Each row is followed by its class.
[ 254  199   52  218   61   76 -330 -161  234 -466  277   53  171 -190
  -29 -117  108   98  -53 -201  407   20 -204  138 -303 -141 -331 -347
 -571 -395 -111  201 -142  381 -320   14  -97 -549 -242  -91  116  242] | <70>
[ -46   38   47  164  124    8 -234  122 -133    9  -35  157   11  369
  -25  -79 -156   17  348   99   52  191    5  -13    4   78 -145   87
  160   57   74  -24 -202   95 -532   -5   54  -49 -295  -70  255 -200] | <70>
[-118 -320  -51   65 -134  -58  101 -234 -173 -124 -162 -157 -155  138
  -10 -480  323   18  469  -68 -175   57  -93   49  165    2  -93   -9
  396  -63   15  -72 -142  216 -368  157  -45  110   27  -44  418  -88] | <70>
[-106 -256  247  -22   44  336 -135   82   44 -114  -89 -104   40   10
  209  153 -325   36  375 -553  149 -138  318 -215 -812 -308 -224 -166
 -257  -27 -124   93 -146 -180 -399   84  155  105  384  316  234   53] | <101>
[ 176 -329  134    9   52 -538  281 -120 -271 -264  118 -159 -232  291
   16  326  -41  251  100 -151    5    7  304  302  356  100  142  218
  104  422  213 -301  153  131 -157 -157  -58  329    8   59   51   47] | <26>
[ 216  -87    3  -67 -208   73 -311  116  327   60  -12   98  -38 -180
  228   89  186  135 -146   16    4   32 -308   25 -212  128  475  -31
  215 -185  -13 -196   63 -218   55   18  266 -291  237 -117 -113  422] | <10>
[  74  306  402  290   83  168 -390   93  115 -103  -28  -95  142  218
  265 -303  227  -28  103   40  -91  176 -320  202 -465 -169 -225   90
  104  141  -35  240   67 -195  193  215  161 -246  369 -254  113  435] | <101>
[  51 -397  -35    7 -310 -318   64  -41  -92  194  -70 -286 -412  195
  156   -6 -132   35  409  -70 -109  -10 -413  -43 -240  -14    5 -207
  771 -347  135 -267   67  319 -183 -260  276  447  313 -628  -65 -247] | <81>
[ 117  179  262   47  120 -225  204  163  -40   54   46   61  227  436
 -132  120 -202 -181  -99  103   82  367  -61  135 -259  191 -126  121
  -46 -240   92  246 -297 -184 -193  -47 -174  172  135  114 -117  249] | <101>
[-294  -94  -43  -54 -141 -263 -269  -94  -27  133   58   -5  -91 -126
  -27  133  -94   61  346  165 -230  -29  -39   12   98   39  323  -61
  307 -194 -167 -223  -31 -152 -316 -304  299 -191  -39 -116 -108  -37] | <197>
[ 426 -114  169 -112   48  184 -205  112  -53  317  -20   83 -623  371
  -22 -211  164  -80  419  209 -155 -200 -303  447 -153 -314  -79   80
  705  -43 -121 -161 -163 -158   68   94  -40 -155  214  382  -91 -177] | <53>
[-510  129  207  222   82  101 -309 -243  231   37   40  264  121  305
   75  525  186 -225  -80 -218    9   95 -304   -4   19  -83 -275 -124
 -166 -225  113   98  109  319 -144   88  250 -183   60 -342   79 -220] | <197>
[ -72  -26  277  303 -136  234  220  -91  253  366  101 -256 -218   33
 -153 -315  394 -266  226 -174   -2  -82 -271  315 -133 -222 -299 -133
 -259   39 -113 -167   24 -245  243  -32  171 -142  144  -68  401  414] | <167>
[ 147 -170  -43  -65 -135  -54 -352  255 -213  133  181    0  182 -163
  -96  371    1  137 -214   33   11  -45  271  -64   26  392  156  169
    3  -96 -138 -183  132 -154   42 -108  121  220  -41  -63   77  -94] | <167>
[   1 -185   57 -136  -83   78 -293  -59  164 -104  -54 -438  445  -88
  -11 -321 -139  125 -257 -158  208   46  336  124 -529  149 -627  137
  -81 -285 -241  -68 -195  207 -428 -516   45 -381  198 -596  437  275] | <101>
[ 348  241  375  -31  131  -61 -406  478  -93   12  245  117 -673    8
   -1   20  -96  -32  128   23  223 -149  337  235   45 -338  197  -95
 -486 -533 -195 -305  -29 -625  103  -31  136 -257  182  147 -160  145] | <53>
[ 248  455 -451  -73 -271  137  330 -130  469 -167   19 -269 -178   70
  365  107 -310 -104 -178  257 -383  351 -227  -35 -291   74 -153  197
  236 -223  245   73  -99  -27 -162 -234  203  176  599 -568  -75    5] | <100>
[-102  -94   79 -296   31 -169  351 -114   39   65   11 -594  -95 -149
   86 -287 -262  -97  -93  -56  -24  110  341  -18  186  -78  -64  308
 -347  250  -86  145  107 -492  166  -11 -189  343  529  303 -286  656] | <10>
[ -46  124 -181 -197  -84 -321 -176  -21  172  -51 -254  212 -294  -95
  240  -31  -68  226 -166  -24  -70  176  105 -379  -78  610 -111   -8
  397  -69  -42   25   18  258 -447  -83  -29  -76   32 -128  -52 -245] | <70>
[ -67  213   -4  -32 -128  -88   31  337 -156  290   62  -80 -101  117
 -120  175 -265   20 -233   76 -103  -10   58  -50  250 -209    1 -114
  -90  -56   73  -42   49   45   25  -99   57   23  322  -19    8  -76] | <10>
[-118 -339  -72  180  -95  136 -498  237 -238  145   13   39  149  -11
  -22  170 -160  -21  399  145   42  110   61  -15 -348  198 -522  -65
  446  114  -31 -128  -21   30   50 -116  126  403 -248 -456   66 -580] | <100>
[-146  189  -54 -164  119  166  -28 -124  349  -68 -142  -95 -235  160
  414   85 -139  -83   92   11 -152  -45 -152  -83 -245 -472  308  -63
   48 -305    7 -120   -5  -82  -93  169   45  133  262   -9 -159   21] | <167>
[ 398   86 -325   83 -116  360  248   65 -348 -369  181 -274   58   92
  -25  182  -25  204 -524 -118 -111  -92  214 -163  100  293 -334   54
 -220  645  270  321   85  103  511  166 -302  169  209 -104  552   75] | <10>
[ 232 -177   76 -147  268 -385 -100   65 -203   80 -212 -139   71  -55
  330 -151  -56   78  -15  -56  226  -57   32 -120  150  -75   64   -7
    2 -369 -184  188  -85 -263  -16  232   -2   41 -542   85  152 -229] | <81>
[-330 -422 -383   -4   68  291 -539 -320  292 -190   81 -126 -402  270
   67 -116  544 -110  106 -434  -85   28  427  513  -30  474  -76  183
  281   43  145 -338  -32   92  138  798  -41  816  257  -66   10  388] | <81>
[-201 -161  138  149  129  102 -242  -35 -178 -217 -232  -62  -33  255
  203 -200  -75 -176  214   21   24  -13  -62  122  128 -401 -199    9
  -20  132 -118  201  -54  129  -61  267  -65  154 -141  106   70  -37] | <70>
[-145  267 -118 -324  110 -280  210 -203 -104  485   81  -57    8 -150
  -63 -193  462  -82  -90 -157 -100 -103 -498 -279  712  243  186 -181
 -278 -736 -251  232  287  177  -34  202  192 -345    4  -50 -194  557] | <81>
[-114 -126   24  -14  -69  100  -56   23 -217   89 -172 -100   -2 -132
 -109 -160   31   45  152  257   -7    1  -84  -22  203 -475  225 -291
  262   90  -28 -168  -13 -238  220  -66 -167 -103  -58 -196  -51 -135] | <167>
[  49  -72  112  140   -1  165 -246   23   25   76 -129  283   -1  360
 -235 -608   42  -22  340   45  133   65   21  387   73  125 -197  103
  340  370 -204  -54 -109 -188 -325 -268  219 -177 -262   62  566 -518] | <197>
[  35   -6  146   95 -128  -46 -203   75 -238 -106  -69  104   99 -105
   96 -129    1   24  230  133 -173  107 -391   13 -109  290  491  -37
  133 -450   69 -313 -232 -182 -555 -186  197  118  136 -396  -84  326] | <101>
[-147 -236   66  163  119 -225  152  -19 -310  -30  -89  140  270  174
 -187 -169  194  109   41   20  -80   29   25  179   41 -154   18   -1
  217  240   14  164  -61   -4 -163   78   34  164 -184   79   44 -268] | <81>
[-184  400  -65  326  -32  296 -663  -16  652  -94  194  477 -609 -203
  -75  -47  253  -62  552 -348  146   91  -84  570 -194 -312   35 -394
  227  410  284 -853 -359 -287  -56  249   85 -200 -139 -157   68 -356] | <64>
[ 248  156  198 -248  341  222  -75  266  183  254  -12 -401  -84  -35
  194 -134  384 -175   96   50  235 -140  136  -48  -25 -899  373 -299
 -557 -191 -141  119   14 -600  835  568 -304 -213  -98  332  -96  621] | <167>
[ -27  384 -165 -144  357  136   40   83 -427 -245   60  106  289   87
   83  473  -33   42 -217    5 -237  -92  409 -382  174  -38 -123  116
 -568  241  132  320   55  237 -293  125  -18  341  -99  105   48 -440] | <167>
[  57 -258   48   78   86 -122  -26  -61 -133   86 -121  133  276  -18
  -62 -253  -87  168  159  126  -82  243 -238  390  302  154  308   95
  343  198  145  -64 -172 -310 -237   22  -15  121 -290   -9  -69 -409] | <101>
[ 352   83  353  429  115  215  152   32 -249 -273 -378  313  -65  340
  211 -509  378   47  317   89  235  299 -239 -232  189  104 -432  -28
  186  660  -37  201  186  129 -267  244  -55 -190 -433  -67  574   68] | <26>
[  72 -218  161  159  120 -145  138   60  -68  133  -70   46  156  109
 -298 -465  225  138 -180   82  178  177   22   -1  324 -186   90   62
  -14  122   88  106   98 -153 -148  109 -250 -256 -315   82   67 -182] | <167>
[   4 -349  151  147 -297   34 -147 -307 -149  155 -112 -126  203  177
 -112  -49  342  -72   90  -88  -97  153 -419  440   61  243  -91  222
  368 -189   -2  125   31 -139  219  477 -251  -62  351   96   19  422] | <100>
[  43   89   -9   61  -28  107   53  -98  185  -98  244  -21   38  -31
  -37 -254  -55  147  120   28 -151  -45  119  179 -348  534 -195   62
 -136  515  -42  250  245   26  117 -428  260  430  264  124  239 -473] | <26>
[ -83  -23   37   51   20 -221 -254  216  -75  172  -28  172  135  259
 -159 -105   72   97   36  -42  -74  215  178  237  221  104   64  193
   77  124 -175    2  -61  -62 -512    1  113  -73 -246  106  148 -152] | <53>
[ -53   87   76  -18   20  -69  -98   35  184  120 -198 -197    8  -40
  252 -233 -297  112  118  -37  113  -36  -60  -44 -274 -205 -176  -62
 -126  172  308  -92   89  279  -96   37 -162  -29   60  -59  -22 -319] | <81>
[-209  174  162    8   77   50 -253 -241  321  121  -90  205 -188   18
  171  -27  218  -10  576  -18   49   56 -351   85 -162 -264  115 -199
 -239 -133   57 -260  151  -21 -389  175 -194 -222  -42   37 -333  -52] | <64>
[ 224   53  -11   21 -128 -740  198  240  -75  336  -74 -304 -481   22
   68  292  315 -215  240  235  -88 -125  447  125  113 -151 -617  283
  289  121  174 -651  -44  480  -30 -350  217   58 -459 -504  237 -268] | <81>
[-193  379 -347 -126   97  -14 -250  -51  -79   83   12  -52 -271  347
 -115   79 -127    4 -313 -197 -103 -186   22 -310  350    9   17   77
   76   26  276  240   96  444   77  163 -260  -18   91 -175   33 -378] | <70>
[ 191  459 -293  -38  251  324  276  380 -531 -322 -151  198 -860   60
  130  170 -299   98  447  178  -73  -48  481 -676 -134 -577 -484 -385
   81  121  560 -235 -121  -42 -260  179  -92 -116  359 -252 -139 -254] | <101>
[ 351  136  173   34   -4  -42  -74   17  149   92 -216   58 -150  -19
  114 -240  -60  187  -35 -391  125 -159   -7  -64 -424 -248   65 -148
  -47 -187 -120  254 -169 -174 -371   75   90 -223   15  101  220 -326] | <10>
[-382  171  317  329  165 -384 -421   95 -111   13  307  149  -69 -488
  -44 -110  789  177  174  295  208   -2 -180  -79   57 -653  115 -484
   65  132 -184 -224  271 -538  449  118   89    9   74  567    5  341] | <70>
[-375  135 -142  144   22  131   59   13  143  -44 -135 -114 -103  386
  235  130 -110   81 -225 -274 -267  -57   24 -433 -290 -208 -244  -70
   62  -23 -166  154  148  658 -365   93    5  164   47 -717   86   55] | <70>
[ -11  -38   11  247   61   -9  176 -178  203 -117   61  137   59   59
   53  223  -34   75  160  -90   32   20 -116   87   81 -438  239  -24
   77  -41   31  -39  -44 -194 -106  120  148 -270 -356  195  281 -296] | <101>
[ -36 -101  244  -57   12 -125 -117   64   22  104  -45  -36  270 -254
  207  -91  277    9 -119  105  -34  184 -262 -188  233  193   -7 -166
  -16 -174  -91  211   98  356  234  308  -69   69  -82  -45 -124   62] | <70>
[-101 -136  -47   17  -26 -130  -59 -109  263 -119  -66   46 -264 -129
   16  115 -604   25  -57   53  -40 -128 -171  -66 -260  -85  284  -78
  -78  299  103  -62 -125  209 -658 -420 -126 -288 -213  285 -630  149] | <167>
[-251    9  131   67 -146 -235 -229  218  379  208 -470  154  -35 -357
  360 -414 -130  -13 -332  -84   92 -104 -239 -114   71 -134    4 -154
 -191 -154 -108 -176   83  375 -316 -132  300 -334 -281    5  158 -290] | <53>
[-290  180 -163  -62  259 -246  -78  244 -106 -156   20   45  -64  128
  286  445 -369   19   85   42 -194   92  251 -364 -534  -94 -276  -72
 -330  107  113  175 -103    9 -676  -89  100  220   93   86 -389  128] | <64>
[-221 -124 -206 -178  204  154  -13 -117  -31 -319 -166  -86 -293  182
  423 -325 -425  -88  625 -147  -43  119 -239 -201   -1 -128 -209  -41
  242   87   23    2 -202 -235 -375  236 -124   57 -101  128  141 -177] | <10>
[  51  -64   60  237   68 -106  205 -125  334  266 -156   -9  325 -304
   65  -94 -522  213  -81  -22  335  287  420  181  -79   53  -78  181
 -249  109   19 -123  -55 -260 -405 -113  504  301 -308 -207  -35   -9] | <10>
[ -48  199  -79 -171   54 -178 -290  148 -230  -14   13   64  -46  138
  136  420 -366  148  288  -40   89 -269 -164  -70 -487 -230 -248 -280
  236   41 -242 -312  -59  324 -275 -280 -187  123 -113   -4  -92  -53] | <10>
[-141  -82 -154  -10 -109   11 -385 -118  106 -160   62   21 -111   73
 -160 -130  175  137  137 -253   89  -29  183  -44  -63 -165   97   -9
   83  -16  -97  -11  123  201 -365   80  -60 -202   86  170   68   51] | <53>
[  70  -83  -84  138 -174 -235 -303  198 -115  185   75   55   75   76
 -222 -257  -27  149 -171  218   50   37 -157  153  230  241  123  123
  507  -56    3 -158  -93   21  -49 -209  103  -59 -145    5  396 -252] | <70>
[-115  127  260  136  428  144  224 -196  155  196   14   36   31  430
  -11  254 -435 -341   51 -332   96 -153 -274   19   32 -193 -199   -7
 -507  284  133  560   50  495  106  244  -87  111 -379  245 -428    1] | <101>
[ 308 -140   61 -142   31 -119  222  202  167   36  -77  -58  219 -266
  263 -136  380  -79 -107 -112  156   27 -459  -95  122 -829  238  -58
 -191 -159 -357   69   95 -237 -236  190  -39 -384 -230  204 -242  406] | <81>
[-209   38  -26  124   34 -155   92  164   20 -343  232   64  211   67
   22    0  112   83   35   68 -145  122 -330  -67 -405 -198 -127 -279
  -13   13  312    6   -5  247   -3  -23 -116  -89  207 -290 -101  -65] | <197>
[ 297  -46  -27  -79   31 -238   78  226  154 -196  268   51  129 -317
 -253 -255  281  387 -232 -308  134   88  625   70 -179  464  -88  -65
 -247  279   53 -175 -114   62 -228 -102  122 -237  -59  121  333  122] | <167>
[ 101  127 -108 -112  251  125 -328    6  146 -101  146  -40 -157 -145
  153   31 -312 -192  280  -51  100 -142  -43  140 -319  -38  -91  -52
   13 -102 -274   39 -394 -403   54  -89    6  -48 -403   37  -75  -37] | <26>
[ 104 -160   68  189 -120  -65  -68  182  -14  123   35  107  152 -173
  -99   70  288   89  -88  236  -13  212 -316  132   93 -120   70  -69
  167  389  215 -247   20 -156 -139 -170   25 -235  -94  -44  -38   -4] | <167>
[  56 -305   62 -107   30  -68  127   79 -184  -44   98 -296   24  129
   44 -110  -70 -190  256  186   60   35   93  129  245 -182  -68   21
   40 -329 -196 -113 -174  -87   78  -31  126  313 -118   88  261  154] | <10>
[-230  -93   55   84   86 -270   75 -231   77 -296  137  -67 -498  268
  275  540    5   -1  211 -423 -186   12 -315  -79  148 -459   17 -254
  486  301    1  -49   47  362   60  130  124  -79  -59 -244 -153  152] | <53>
[-392 -344 -259  206 -165  -22 -293 -304  -12 -129 -134   37 -197 -100
    6 -558  -27  146  183  114 -174 -176 -142  -85 -273  576 -372  177
  250  186   35   45  245  498 -545 -208  191    9  119  100   27   31] | <70>
[ 292  132  298  -16   68   55  109   -7   62   97 -101   24 -118  243
  318  -84   63  108  428   72 -140   38 -540  -59 -104 -452  166 -207
  319   49  -20  129   86   24  121  285 -121 -203   -2   14   -6 -319] | <64>
[ 100  -42    0  134   89   -7  -65  116 -249   88 -110   64   72   89
    9 -403 -114  151   14  362  -71   87 -245  353  287  -42  -37   60
  390   56    9 -165  -75 -125 -152  -88   49   71 -134 -196  122 -317] | <26>
[-140   61   55 -218   95 -178   51 -179  -47 -299 -239 -361  -52 -189
  471   10   83 -167   -7 -188 -318 -226 -122 -173 -494 -251 -520  -57
   94  179 -210  399  -21  292  502  245 -422  248   60 -375 -349  -90] | <10>
[ 111  165 -140 -106  190  446  241 -325  171 -223   39  -79 -163  -26
  161   97  132 -309  471  -61    8  -57   50   51 -327 -147  -44 -257
  304  -87 -122 -129 -587 -520  589   74   93  294 -266 -449  409  -33] | <197>
[ -42  143   38   44  106 -141  153  -66   37  -86 -477  276 -337 -221
  471 -258   49   81   71   42 -304  -29 -155 -232  -32 -256   11 -123
  207  230  -12  140  -11 -156 -340  344  -39  110  -76  262 -164 -553] | <197>
[ 103   51 -304 -241  123  -84   79 -231  377 -300 -131 -247 -440  277
  218  -75 -119  -92  -46 -125  -36 -187  508  184 -225 -239 -135  -75
 -318 -227 -294  338 -103   90 -219  -37  122 -171  -12  171    1  277] | <197>
[ -15  259 -107   35  240 -101  230  -76  237 -407   68 -105  -58  141
  154 -268 -188  108   35   78  -49  -96  127   29  124 -697  172   23
 -235  -42   -3   19  137  320 -230    1  143 -289 -122   85  -35  107] | <101>
[   4  101   43  138 -192 -107  368 -224  257 -113   13   68 -139   45
 -120 -393  271  149  316  -67 -254  215  218  137 -179  288 -200    0
  226  235  337 -247 -130  582 -575   26  239  210  382   21  289 -111] | <64>
[-211  -31 -301 -317   77 -137 -136 -343 -144 -216  -92 -181 -393   22
  325    2 -253 -150  238  -27   55 -274 -362  -28  169  112  -94   38
  478 -368   85 -286 -103  -58  498  -84  -32   68   52 -255  205 -126] | <70>
[ -49  -23 -208 -380   17  -67   10  385 -181 -122 -199  213 -142 -305
   36 -149 -185  128  -11  -87  -60 -339  435 -373  348    2  459 -105
 -173  270  -40 -225  186  266   44  -99  123  -57 -174   72 -234 -171] | <100>
[ -97   26 -144   82   53  318  121  -59  212 -186  229  -90 -108   32
 -192 -455 -423  190   17 -201  -69  -44   93  479 -151   80 -279 -119
 -262  315 -116  -27  -17 -153    4 -169 -163 -124  144  -82   63  -67] | <101>
[-321  -26 -365   28  141 -103  -36 -202   48 -317 -177  262  -34  162
   41  145  107  231  -51  164  -14  -23  305 -247 -489  249 -170  -72
 -117  128  341  260   15  206 -318   58 -213 -101    6  431   46 -113] | <70>
[ 139  142   12    2 -129  180 -306  265 -272   47 -267 -179 -301  113
   57   85 -454    5   78 -150  188 -112  536 -278  -69  -49 -655  -83
 -148  148 -199   88  220  336  -17  -16 -119 -105    6 -367  103  -80] | <101>
[ 141  -91  441   69  298 -241 -361   83  -59  -26  353   73  342   93
  -11  131  457  -90 -190 -106  170  277 -161  -61  122  145  -50   42
 -252 -344 -420  554 -146 -608    3  271 -172 -287 -460  330  206   49] | <64>
[-293  196  336  289  487  386  -17 -312  -25 -176  102  133 -303  -95
 -147 -209 -291  130  351   39    1  -92  255  255  -28 -221 -312 -582
  160  433  208   51 -441   80  432  268   16 -211 -132   64    7 -193] | <26>
[ -88  126   54  162   70  -40  -42  -15 -149  -90  -17  123  137   70
 -119 -110    1  218  -95  125   43   76   84  -14  136 -261  -95  -17
 -124  -17 -153   64   56  128 -510  -89   30 -285  -27  -36   35  131] | <70>
[-243 -246 -108   91   68 -154  -73  298 -218 -154  -90   52   60  -96
  247  -43  112   74 -184  322 -143  -46    2 -140  148 -232  -66  -15
   52  138 -391  113  229 -309  300  -29  -73  121 -405  -83  109 -363] | <70>
